Below are the code and all the weights of a small trained network. Each question names an input and a class and asks about switching units off, where a switched-off unit gives its printed mean instead of its output.

import numpy as np


def w(rows, s, z=0):
    codes = np.array(rows[::2]) - 128.0
    scale = np.full(codes.shape[1], s)
    scale[-1] = z or s
    return codes * scale


def f(y):
    return np.maximum(y, 0)


def log_softmax(a):
    a = a - a.max(-1, keepdims=True)
    return a - np.log(np.exp(a).sum(-1, keepdims=True))


def net(x, mask):
    res = np.array(x, float).reshape(1, 4) / 4 @ E
    y = f(res @ A[0][:, :-1].T + A[0][:, -1])
    res = res + np.where(mask, y, B[0][:, -1]) @ B[0][:, :-1]
    return log_softmax(res[-1] @ U[:, :-1].T + U[:, -1])


A, B = {}, {}
E = w([
[126,240,122,162,89,191,100,219,125],'x0',
[68,145,190,157,197,165,107,67,76],'x1',
[112,182,222,85,50,109,191,114,133],'x2',
[80,146,139,90,251,123,158,196,194],'x3',
],0.011)
A[0] = w([
[201,2,93,175,198,145,69,137,112,50],'neuron 0',
[195,127,45,93,55,70,156,182,193,43],'neuron 1',
[118,42,126,98,132,57,162,89,120,60],'neuron 2',
[158,152,177,96,76,88,237,150,143,59],'neuron 3',
[138,67,43,206,139,70,102,172,159,116],'neuron 4',
[70,176,133,24,213,113,155,176,230,73],'neuron 5',
[138,82,156,105,157,56,152,31,134,43],'neuron 6',
[164,101,101,106,37,162,85,95,84,125],'neuron 7',
[187,120,116,197,42,125,109,60,42,27],'neuron 8',
[131,164,225,145,98,55,173,93,129,114],'neuron 9',
[131,64,137,94,136,77,104,44,161,64],'neuron 10',
[196,58,76,41,71,78,150,232,186,153],'neuron 11',
[119,177,205,66,74,98,216,94,159,69],'neuron 12',
[69,135,170,210,212,220,90,54,46,54],'neuron 13',
[131,156,176,95,87,109,170,127,137,92],'neuron 14',
[133,239,172,212,84,198,94,201,117,59],'neuron 15',
[147,134,106,160,57,111,102,53,48,92],'neuron 16',
[115,72,139,35,186,85,147,125,139,59],'neuron 17',
[118,215,118,164,132,186,107,191,155,56],'neuron 18',
[161,157,58,193,163,153,62,153,110,86],'neuron 19',
[45,154,202,137,171,172,160,83,30,4],'neuron 20',
],0.0079,0.0029)
B[0] = w([
[124,121,61,83,132,217,196,71,205,200],'neuron 0',
[45,145,101,168,78,43,162,87,46,216],'neuron 1',
[195,175,119,56,63,91,66,178,141,191],'neuron 2',
[119,118,57,131,158,189,177,58,148,202],'neuron 3',
[94,140,100,158,103,220,188,83,159,191],'neuron 4',
[191,140,233,222,236,122,166,224,76,240],'neuron 5',
[205,225,110,56,61,68,32,141,169,196],'neuron 6',
[166,105,197,176,221,154,126,217,98,212],'neuron 7',
[225,129,215,150,236,135,153,207,96,233],'neuron 8',
[108,115,93,113,147,182,158,60,195,201],'neuron 9',
[175,219,120,71,78,110,76,145,185,188],'neuron 10',
[31,121,119,187,92,57,144,73,37,237],'neuron 11',
[132,105,71,143,171,209,178,50,195,221],'neuron 12',
[85,139,62,215,52,95,133,58,65,220],'neuron 13',
[113,114,96,150,119,253,180,75,201,183],'neuron 14',
[194,184,123,56,68,65,35,113,215,246],'neuron 15',
[189,100,179,154,215,110,153,250,109,219],'neuron 16',
[196,188,167,80,147,75,118,184,132,186],'neuron 17',
[180,206,140,39,96,74,40,178,150,209],'neuron 18',
[142,113,64,85,103,214,170,69,225,192],'neuron 19',
[71,168,95,229,36,96,165,82,64,201],'neuron 20',
],0.006,0.012)
U = w([
[180,159,140,50,86,79,58,136,189,102],'0',
[128,115,104,126,146,252,176,80,205,99],'1',
[171,122,194,173,234,113,148,195,98,96],'2',
[69,130,119,188,70,62,136,87,49,107],'3',
[111,98,164,117,129,142,106,126,150,252],'4',
],0.013,0.016)

Each question gives the input, the list of numbers given to net, and the class t.
The units are the neurons (one row each of A and B). Each row of codes is followed by its name. A weight is (code - 128) times the scale printed after its matrix; where a second scale follows, it is the last column's (A, B and U).
mask holds one flag per neuron, in row order. A switched-off neuron (its flag False) gives its mean, the last column of its row in B, instead of its output. The means were averaged over made-up inputs and are rounded, as every weight is.
A unit's drop is (log p(t) with every unit on - log p(t) with that unit switched off) / (log p(t) with every unit on - log p(t) with every unit switched off).
The circuit of an input: a set's keep is (log p(t) with only the set's units on - log p(t) with every unit switched off) / (log p(t) with every unit on - log p(t) with every unit switched off). Starting from the 12 units with the biggest drops (on a tie, the unit counted first), units are removed one at a time, each time the one whose removal leaves the highest keep (on an exact tie, the one counted first), for as long as the keep stays at least 0.8.
units of the circuit, in order: the units of the circuit, biggest drop first
most important unit: the unit with the biggest drop
top k neurons: the k neurons with the biggest drops, biggest first
drop when u is switched off: that unit's drop, to one decimal
input [3,7,6,1], class 3: top 4 neurons -> (neuron 20; neuron 13; neuron 0; neuron 19)
input [0,-6,-6,-1], class 1: top 4 neurons -> (neuron 0; neuron 4; neuron 19; neuron 13)
input [8,2,1,8], class 0: top 2 neurons -> (neuron 15; neuron 18)
input [5,-7,1,8], class 2: top 3 neurons -> (neuron 5; neuron 13; neuron 20)
input [1,5,-3,-1], class 3: most important unit -> neuron 13
input [6,2,8,5], class 1: top 2 neurons -> (neuron 12; neuron 14)
input [5,-1,-3,-6], class 2: top 2 neurons -> (neuron 8; neuron 7)
input [1,6,7,-4], class 1: top 2 neurons -> (neuron 12; neuron 9)
input [0,-6,4,6], class 2: top 2 neurons -> (neuron 5; neuron 13)
input [-2,-7,-6,-8], class 2: top 3 neurons -> (neuron 8; neuron 7; neuron 16)
input [7,-4,-7,7], class 0: top 2 neurons -> (neuron 18; neuron 15)
input [7,7,-1,-7], class 0: top 4 neurons -> (neuron 15; neuron 5; neuron 11; neuron 18)
input [-5,-5,1,-6], class 2: top 2 neurons -> (neuron 8; neuron 7)
input [-5,6,5,5], class 3: units of the circuit, in order -> (neuron 20)
input [6,1,2,5], class 0: top 3 neurons -> (neuron 15; neuron 18; neuron 8)
input [2,-3,5,5], class 1: top 2 neurons -> (neuron 8; neuron 12)
input [4,5,-5,-8], class 2: drop when neuron 8 is switched off -> 0.2
input [-5,2,-4,-3], class 0: drop when neuron 6 is switched off -> 0.3
input [-3,-3,8,4], class 1: drop when neuron 17 is switched off -> 0.0
input [3,-8,3,5], class 3: drop when neuron 11 is switched off -> 0.2
input [-2,7,-5,-1], class 3: units of the circuit, in order -> (neuron 13)
